How the units are linked:
mir bo ziv
mir fu pez
mir ba beb
mir di puf
mir fo fum
mir ru sep
mel bo mub
mel fu fum
mel ba mir
mel di pob
mel fo vem
mel ru los
sar bo pib
sar fu feb
sar ba lok
sar di toz
sar fo tid
sar ru zel
gir bo sov
gir fu taz
gir ba mav
gir di zot
gir fo lum
gir ru ged
kuz bo kir
kuz fu sak
kuz ba tar
kuz di tos
kuz fo sut
kuz ru det
mup bo vep
mup fu vem
mup ba mel
mup di ged
mup fo zoz
mup ru puf
gil bo tos
gil fu kuz
gil ba kir
gil di zez
gil fo big
gil ru dem
nak bo dut
nak fu zit
nak ba dem
nak di vul
nak fo tos
nak ru big
taz bo mav
taz fu pof
taz ba zoz
taz di sov
taz fo kal
taz ru vep
mem bo ged
mem fu mup
mem ba vep
mem di feb
mem fo mav
mem ru kal
mav bo mem
mav fu zoz
mav ba mup
mav di buv
mav fo taz
mav ru pob
lum bo gir
lum fu kal
lum ba taz
lum di zel
lum fo pov
lum ru mem
zot bo tid
zot fu sov
zot ba buv
zot di daf
zot fo zel
zot ru lok
vov bo daf
vov fu zot
vov ba tid
vov di tar
vov fo vot
vov ru pib
vep bo pob
vep fu mel
vep ba mub
vep di pov
vep fo mup
vep ru pof
rik bo fum
rik fu pok
rik ba gop
rik di mel
rik fo sep
rik ru beb
puf bo pof
puf fu ziv
puf ba los
puf di taz
puf fo mub
puf ru vem
vul bo muk
vul fu dut
vul ba gos
vul di gis
vul fo zer
vul ru bas
kal bo taz
kal fu puf
kal ba pof
kal di gir
kal fo pob
kal ru mup
sep bo rik
sep fu bop
sep ba pok
sep di vem
sep fo lib
sep ru pez
sor bo zas
sor fu zer
sor ba vul
sor di mil
sor fo vup
sor ru pip
fof bo bas
fof fu big
fof ba gil
fof di bok
fof fo gos
fof ru nak
tid bo sar
tid fu buv
tid ba feb
tid di pon
tid fo zot
tid ru miv
mun bo vot
mun fu miv
mun ba zel
mun di sug
mun fo pib
mun ru tid
zez bo zer
zez fu tos
zez ba nak
zez di sor
zez fo bas
zez ru gos
sug bo sak
sug fu vot
sug ba vov
sug di kuz
sug fo lav
sug ru pon
foz bo bis
foz fu bok
foz ba vup
foz di pez
foz fo pog
foz ru zas
buv bo feb
buv fu mem
buv ba ged
buv di sar
buv fo sov
buv ru lum
sut bo kuz
sut fu sug
sut ba sak
sut di gil
sut fo kat
sut ru kug
zel bo zot
zel fu gir
zel ba sov
zel di vov
zel fo miv
zel ru feb
pib bo mun
pib fu lok
pib ba miv
pib di lav
pib fo sar
pib ru zot
bel bo big
bel fu kat
bel ba sut
bel di fof
bel fo dem
bel ru kir
bas bo zez
bas fu gil
bas ba tos
bas di vup
bas fo fof
bas ru dut
mub bo puf
mub fu mir
mub ba ziv
mub di kal
mub fo mel
mub ru kan
sov bo buv
sov fu mav
sov ba mem
sov di tid
sov fo gir
sov ru pov
sak bo tar
sak fu vov
sak ba daf
sak di kir
sak fo sug
sak ru toz
lib bo sep
lib fu mil
lib ba bop
lib di kan
lib fo beb
lib ru gop
zer bo vul
zer fu nak
zer ba dut
zer di zas
zer fo zez
zer ru fof
det bo kat
det fu toz
det ba lav
det di bel
det fo kug
det ru sak
lok bo miv
lok fu pov
lok ba lum
lok di mun
lok fo feb
lok ru sov
bok bo vup
bok fu bas
bok ba zez
bok di bis
bok fo pip
bok ru vul
gos bo fof
gos fu bel
gos ba big
gos di pip
gos fo dut
gos ru tos
muk bo pip
muk fu gos
muk ba fof
muk di pog
muk fo vul
muk ru zez
mil bo bop
mil fu zas
mil ba gis
mil di sep
mil fo nad
mil ru foz
kug bo det
kug fu pon
kug ba toz
kug di dem
kug fo tar
kug ru sug
tar bo kug
tar fu daf
tar ba pon
tar di zit
tar fo sak
tar ru lav
nad bo mil
nad fu sor
nad ba zas
nad di lib
nad fo bis
nad ru pog
bis bo nad
bis fu vup
bis ba sor
bis di beb
bis fo foz
bis ru gis
miv bo zel
miv fu lum
miv ba gir
miv di vot
miv fo lok
miv ru buv
dem bo bel
dem fu det
dem ba kat
dem di gos
dem fo zit
dem ru kuz
toz bo lav
toz fu pib
toz ba mun
toz di kat
toz fo pon
toz ru vov
zas bo gis
zas fu vul
zas ba muk
zas di bop
zas fo sor
zas ru bok
kir bo zit
kir fu tar
kir ba kug
kir di nak
kir fo kuz
kir ru kat
zoz bo mup
zoz fu kan
zoz ba vem
zoz di mem
zoz fo pof
zoz ru mub
gop bo pez
gop fu foz
gop ba bis
gop di mir
gop fo pok
gop ru mil
beb bo lib
beb fu nad
beb ba mil
beb di los
beb fo pez
beb ru pok
pez bo beb
pez fu bis
pez ba nad
pez di ziv
pez fo gop
pez ru bop
bop bo pok
bop fu gis
bop ba pog
bop di rik
bop fo mil
bop ru bis
vup bo sor
vup fu zez
vup ba zer
vup di nad
vup fo bok
vup ru muk
vot bo vov
vot fu zel
vot ba zot
vot di sak
vot fo mun
vot ru sar
big bo gil
big fu sut
big ba kuz
big di bas
big fo bel
big ru zit
pip bo bok
pip fu fof
pip ba bas
pip di foz
pip fo muk
pip ru zer
pok bo gop
pok fu pog
pok ba foz
pok di fum
pok fo bop
pok ru nad
fum bo mir
fum fu gop
fum ba pez
fum di mub
fum fo rik
fum ru lib
zit bo dem
zit fu kug
zit ba det
zit di dut
zit fo kir
zit ru sut
vem bo mel
vem fu rik
vem ba fum
vem di vep
vem fo kan
vem ru ziv
kat bo sut
kat fu lav
kat ba sug
kat di big
kat fo det
kat ru tar
daf bo pon
daf fu tid
daf ba sar
daf di kug
daf fo vov
daf ru mun
pov bo lum
pov fu pob
pov ba kal
pov di miv
pov fo ged
pov ru mav
dut bo gos
dut fu dem
dut ba bel
dut di muk
dut fo nak
dut ru gil
tos bo nak
tos fu kir
tos ba zit
tos di zer
tos fo gil
tos ru bel
pob bo kal
pob fu mub
pob ba puf
pob di lum
pob fo vep
pob ru zoz
pog bo foz
pog fu pip
pog ba bok
pog di gop
pog fo gis
pog ru sor
ged bo pov
ged fu vep
ged ba pob
ged di lok
ged fo mem
ged ru taz
feb bo lok
feb fu ged
feb ba pov
feb di pib
feb fo buv
feb ru gir
pon bo toz
pon fu sar
pon ba pib
pon di det
pon fo daf
pon ru vot
kan bo vem
kan fu sep
kan ba rik
kan di mup
kan fo los
kan ru mir
lav bo sug
lav fu mun
lav ba vot
lav di sut
lav fo toz
lav ru daf
pof bo zoz
pof fu los
pof ba kan
pof di mav
pof fo puf
pof ru mel
gis bo pog
gis fu muk
gis ba pip
gis di pok
gis fo zas
gis ru vup
los bo kan
los fu lib
los ba sep
los di zoz
los fo ziv
los ru fum
ziv bo los
ziv fu beb
ziv ba lib
ziv di pof
ziv fo mir
ziv ru rik

In the rows, zero is written as 25.

The rows follow the links: the fewer symbols apart two units are, the more alike their rows tend to be.

Here are some units, each with a row of numbers. One shown again gets a slightly different row.
sut -> [12,19,20,27,29,16,27,26,25,17,20,20,30,31,29,34,30,13,28,36,26,22,26,35,24,24,20,29,30,26,32,21,21,15,41,20,26,19,39,27,19,21,38,10,37,21,28,13,30,31,20,38]
kug -> [21,23,17,28,26,10,27,17,20,28,20,18,33,31,26,22,31,16,16,32,31,25,18,24,24,15,13,24,35,28,37,29,24,12,39,18,20,19,35,32,28,27,39,28,29,13,27,17,32,34,17,40]
daf -> [37,22,22,14,34,27,33,35,29,29,16,26,32,36,32,29,19,15,19,24,13,16,36,29,26,31,13,24,25,22,34,22,23,25,25,32,18,33,36,10,23,19,22,15,24,21,27,23,26,38,29,42]
pov -> [27,26,26,23,36,25,33,25,33,26,18,26,19,30,33,30,23,33,26,33,11,28,34,31,31,15,24,37,24,9,25,15,21,24,7,31,26,39,35,12,34,33,17,19,29,12,25,21,25,22,28,32]
tid -> [20,27,21,16,30,19,40,14,34,25,18,12,26,40,35,32,31,29,10,19,20,24,21,23,17,21,23,20,39,33,25,20,29,15,16,25,16,27,34,27,20,28,26,22,32,7,27,23,25,34,14,32]
feb -> [31,31,20,20,25,25,41,24,30,24,16,18,26,33,35,15,26,26,17,22,29,27,25,10,19,24,9,30,24,20,33,18,30,16,13,22,22,39,27,16,33,33,7,28,28,13,25,30,19,30,24,23]
mub -> [21,27,29,22,22,35,34,29,33,16,26,25,17,25,31,30,23,35,34,22,21,29,29,25,25,30,32,33,18,16,16,13,27,30,6,27,32,36,21,17,25,29,5,17,29,28,24,28,15,15,30,10]
tar -> [26,25,17,27,29,13,27,18,20,33,19,18,33,30,27,17,30,15,13,30,31,24,18,20,22,15,11,22,33,29,38,30,25,12,39,21,19,20,32,30,31,27,36,31,26,14,26,21,31,37,18,41]
gos -> [24,20,24,29,25,18,9,21,17,31,30,25,31,21,16,28,25,19,23,26,27,21,21,32,27,25,30,16,31,36,27,38,21,26,43,23,21,6,24,38,21,16,47,29,20,32,26,20,33,29,21,34]
zit -> [21,19,23,21,25,26,29,39,26,15,22,23,33,28,28,30,27,8,31,30,28,17,32,31,24,37,17,24,22,29,32,21,24,21,44,19,26,21,32,21,12,14,29,5,31,31,27,17,24,34,27,33]
vot -> [28,22,22,14,36,25,36,29,34,25,16,22,28,37,34,38,23,21,19,26,10,17,36,35,25,28,21,23,32,26,27,18,24,24,21,31,18,31,38,12,18,19,26,10,30,16,27,18,26,37,25,40]
bas -> [19,19,25,31,28,17,8,27,18,27,30,31,28,19,17,32,24,18,31,34,24,24,25,39,30,21,33,24,25,26,27,33,18,28,42,24,28,12,29,33,22,17,47,20,23,33,25,16,35,25,26,36]
gis -> [16,25,28,32,12,22,16,19,19,22,33,23,24,18,16,20,30,25,28,21,41,29,13,17,22,28,32,19,24,36,21,31,28,26,35,18,29,11,12,41,20,23,30,35,21,34,24,28,24,19,22,10]
nad -> [14,22,30,30,21,27,13,24,26,21,36,28,19,17,18,40,24,32,36,24,22,26,24,36,27,29,46,21,24,32,12,27,24,35,25,26,30,12,18,33,16,20,35,20,23,39,26,23,27,14,24,17]
dem -> [25,19,22,19,22,27,28,40,25,16,21,25,33,27,28,29,23,6,29,26,28,17,29,28,22,41,13,21,20,31,32,24,25,23,45,21,24,20,29,21,11,13,29,10,28,34,27,21,24,36,28,28]
sak -> [31,25,18,24,29,15,26,20,18,34,18,21,35,31,26,14,28,16,11,26,30,23,21,18,22,18,8,22,31,28,40,30,25,15,36,22,17,24,33,26,31,26,33,34,22,13,26,23,30,37,20,40]
pof -> [32,30,27,19,20,37,35,29,33,22,24,25,20,26,28,23,22,37,26,13,22,26,28,16,22,32,28,27,19,22,17,19,31,29,4,29,26,37,17,15,24,28,3,26,23,27,24,34,14,20,29,9]
gop -> [31,23,32,28,23,36,11,35,24,23,34,38,21,15,16,25,17,28,39,24,20,25,31,30,32,32,37,27,12,19,15,27,22,37,21,30,30,25,16,21,26,22,20,25,17,41,24,30,23,15,35,17]
vup -> [24,25,26,33,14,27,15,31,14,19,33,31,27,13,16,14,25,16,35,28,41,30,18,17,25,32,21,28,14,25,28,29,25,25,42,17,32,17,13,32,24,21,24,30,22,40,22,29,23,20,28,14]
pon -> [40,23,21,15,34,28,33,35,28,31,16,28,32,34,31,22,20,16,18,24,15,17,35,24,25,31,8,23,25,22,35,25,23,24,28,31,17,32,33,11,25,20,22,21,22,20,27,25,27,40,29,40]
mun -> [24,22,22,14,35,23,36,27,34,24,16,20,26,38,34,40,23,23,18,24,9,17,34,34,22,26,23,24,33,27,25,18,24,22,19,29,18,29,39,16,17,22,28,10,30,14,29,19,26,35,23,38]
zot -> [22,28,20,18,27,20,41,12,32,27,18,12,26,38,34,27,31,29,9,17,24,23,19,17,15,19,19,20,38,34,27,20,29,15,15,23,17,29,30,28,23,28,24,26,30,7,27,25,24,32,15,26]
det -> [17,22,20,27,29,11,28,19,22,23,20,18,31,31,30,27,32,15,18,34,30,25,20,27,24,16,17,25,33,27,36,27,22,13,40,17,22,18,38,31,26,25,41,21,32,14,27,15,32,33,16,39]
miv -> [27,30,19,18,25,23,42,17,30,27,18,13,26,37,34,18,29,28,12,18,30,25,19,10,17,21,13,24,33,29,31,20,32,15,16,22,18,33,28,25,27,32,14,30,28,8,26,30,20,30,17,23]

Each walk starts at a row. The symbols on each line, taken left to right, move it on to the next unit.
Answer with the unit's row; about right is enough.
new walk
[35,24,18,22,29,18,29,25,20,35,18,22,35,32,27,11,25,14,12,24,29,22,23,15,23,21,4,20,28,26,40,32,24,17,36,23,16,27,30,24,31,25,29,34,21,16,24,26,29,40,23,38]
fo di fo	[14,22,18,27,28,13,28,22,23,22,20,18,31,30,29,31,32,16,22,36,27,24,24,33,24,19,19,28,32,27,35,25,21,14,40,17,26,17,37,29,22,22,38,15,34,16,27,11,31,31,19,40]
bo ba ru	[42,23,21,16,32,25,30,33,23,32,15,25,35,33,30,15,20,14,16,23,20,19,31,20,25,28,7,21,25,23,38,28,25,21,31,28,17,32,33,13,29,20,24,26,20,20,24,26,27,41,29,41]
new walk
[30,27,23,22,33,27,38,32,31,23,15,26,22,29,33,22,23,29,24,30,18,29,34,23,28,21,15,38,21,8,31,14,24,22,11,29,27,42,33,9,33,32,10,19,30,15,25,24,21,24,30,29]
ba ru di	[28,26,25,22,35,27,36,29,31,24,16,26,20,30,33,26,22,30,25,33,16,28,34,29,30,18,20,39,23,10,28,15,23,23,9,29,27,40,34,10,33,31,13,18,29,14,25,22,22,24,30,31]
bo di ba	[32,30,22,19,27,27,42,27,29,26,16,21,25,32,33,14,25,26,19,26,25,28,28,13,22,24,10,33,21,14,32,17,27,18,12,24,25,41,29,13,32,33,5,27,28,13,23,28,18,28,25,24]
new walk
[30,22,24,22,19,23,17,27,18,31,28,24,34,26,17,19,24,12,19,17,30,18,19,20,20,33,21,9,28,41,27,37,28,25,44,24,18,13,18,32,17,16,37,31,17,34,25,30,29,35,23,28]
ru ru	[16,18,21,23,25,24,28,34,28,13,20,24,30,30,30,34,27,11,31,33,27,19,29,35,22,32,18,28,24,26,33,19,23,20,43,21,27,20,35,22,13,16,33,4,33,29,28,15,26,33,26,34]
di di fo	[20,18,27,35,27,22,10,34,19,21,30,35,27,15,19,29,23,16,38,37,25,27,29,39,33,25,28,31,19,18,27,29,18,29,43,22,31,16,28,26,25,21,40,17,24,36,24,15,32,23,30,34]
new walk
[21,19,24,31,27,16,8,24,18,29,30,28,30,19,16,30,26,19,27,30,25,23,22,35,29,23,32,18,29,32,24,34,19,28,44,24,23,10,26,35,22,18,48,25,22,32,25,18,35,28,23,35]
di bo fu	[19,19,27,33,29,20,9,31,18,24,30,33,27,17,18,32,23,17,35,37,24,25,28,40,33,23,31,27,21,21,27,30,17,30,41,24,30,13,29,29,22,17,45,18,24,36,26,16,34,22,28,34]
di ba	[21,21,27,33,26,24,11,38,17,19,30,35,27,14,18,26,21,15,40,39,28,26,30,36,32,28,25,33,15,17,27,29,19,29,43,22,34,17,26,25,25,19,36,17,25,38,25,17,30,22,32,32]
new walk
[32,22,22,20,18,25,21,31,19,27,28,25,35,26,20,20,23,12,21,16,31,18,22,19,20,38,17,10,24,41,29,33,27,24,44,22,18,15,21,31,15,13,33,27,19,35,27,28,26,35,23,27]
fo	[32,20,22,18,19,29,23,35,20,24,26,24,36,28,21,21,23,10,24,17,31,16,23,20,19,42,15,13,22,37,31,32,27,23,45,23,19,19,22,28,13,13,30,21,20,35,25,27,23,38,25,27]
bo fu	[14,19,20,25,28,19,29,30,26,14,19,22,31,29,30,36,28,10,29,35,25,21,28,34,24,27,19,28,26,25,33,22,22,17,42,19,28,20,35,24,17,17,35,5,35,24,27,11,28,31,23,36]
new walk
[31,28,23,21,30,28,39,30,32,24,15,24,25,30,35,18,24,25,23,29,22,28,32,20,26,22,12,37,20,11,31,16,26,19,13,25,26,41,31,10,34,34,7,21,29,15,24,27,20,27,28,28]
ba di di	[23,23,22,15,34,22,38,21,35,25,16,16,25,38,35,39,26,26,15,24,11,18,30,32,22,25,25,21,36,30,25,17,25,21,18,30,17,28,38,19,17,23,27,12,32,11,28,19,26,34,20,37]
fu bo fo	[29,29,20,19,24,23,42,19,28,26,18,16,26,35,34,14,28,27,13,20,29,26,20,8,18,23,9,27,27,26,31,20,31,15,15,22,21,36,27,20,30,33,10,31,28,10,25,28,18,31,21,22]
new walk
[29,18,23,20,19,29,25,39,21,20,23,25,35,28,23,25,23,6,28,21,30,15,27,23,21,42,15,17,20,34,31,27,27,23,46,22,22,19,25,24,12,12,28,14,24,35,26,24,23,38,27,27]
fu fu	[40,24,20,20,30,22,30,30,20,35,18,25,35,33,26,13,23,14,13,24,25,18,28,15,24,25,6,22,26,25,39,29,26,19,34,26,15,30,30,19,30,24,25,31,21,17,25,27,26,41,26,40]
ba ru	[18,24,21,16,32,21,38,16,34,25,16,14,24,40,34,37,28,29,11,22,15,20,25,28,18,22,25,21,39,33,25,18,27,18,17,27,18,26,36,23,18,24,27,17,32,9,29,21,26,34,17,33]
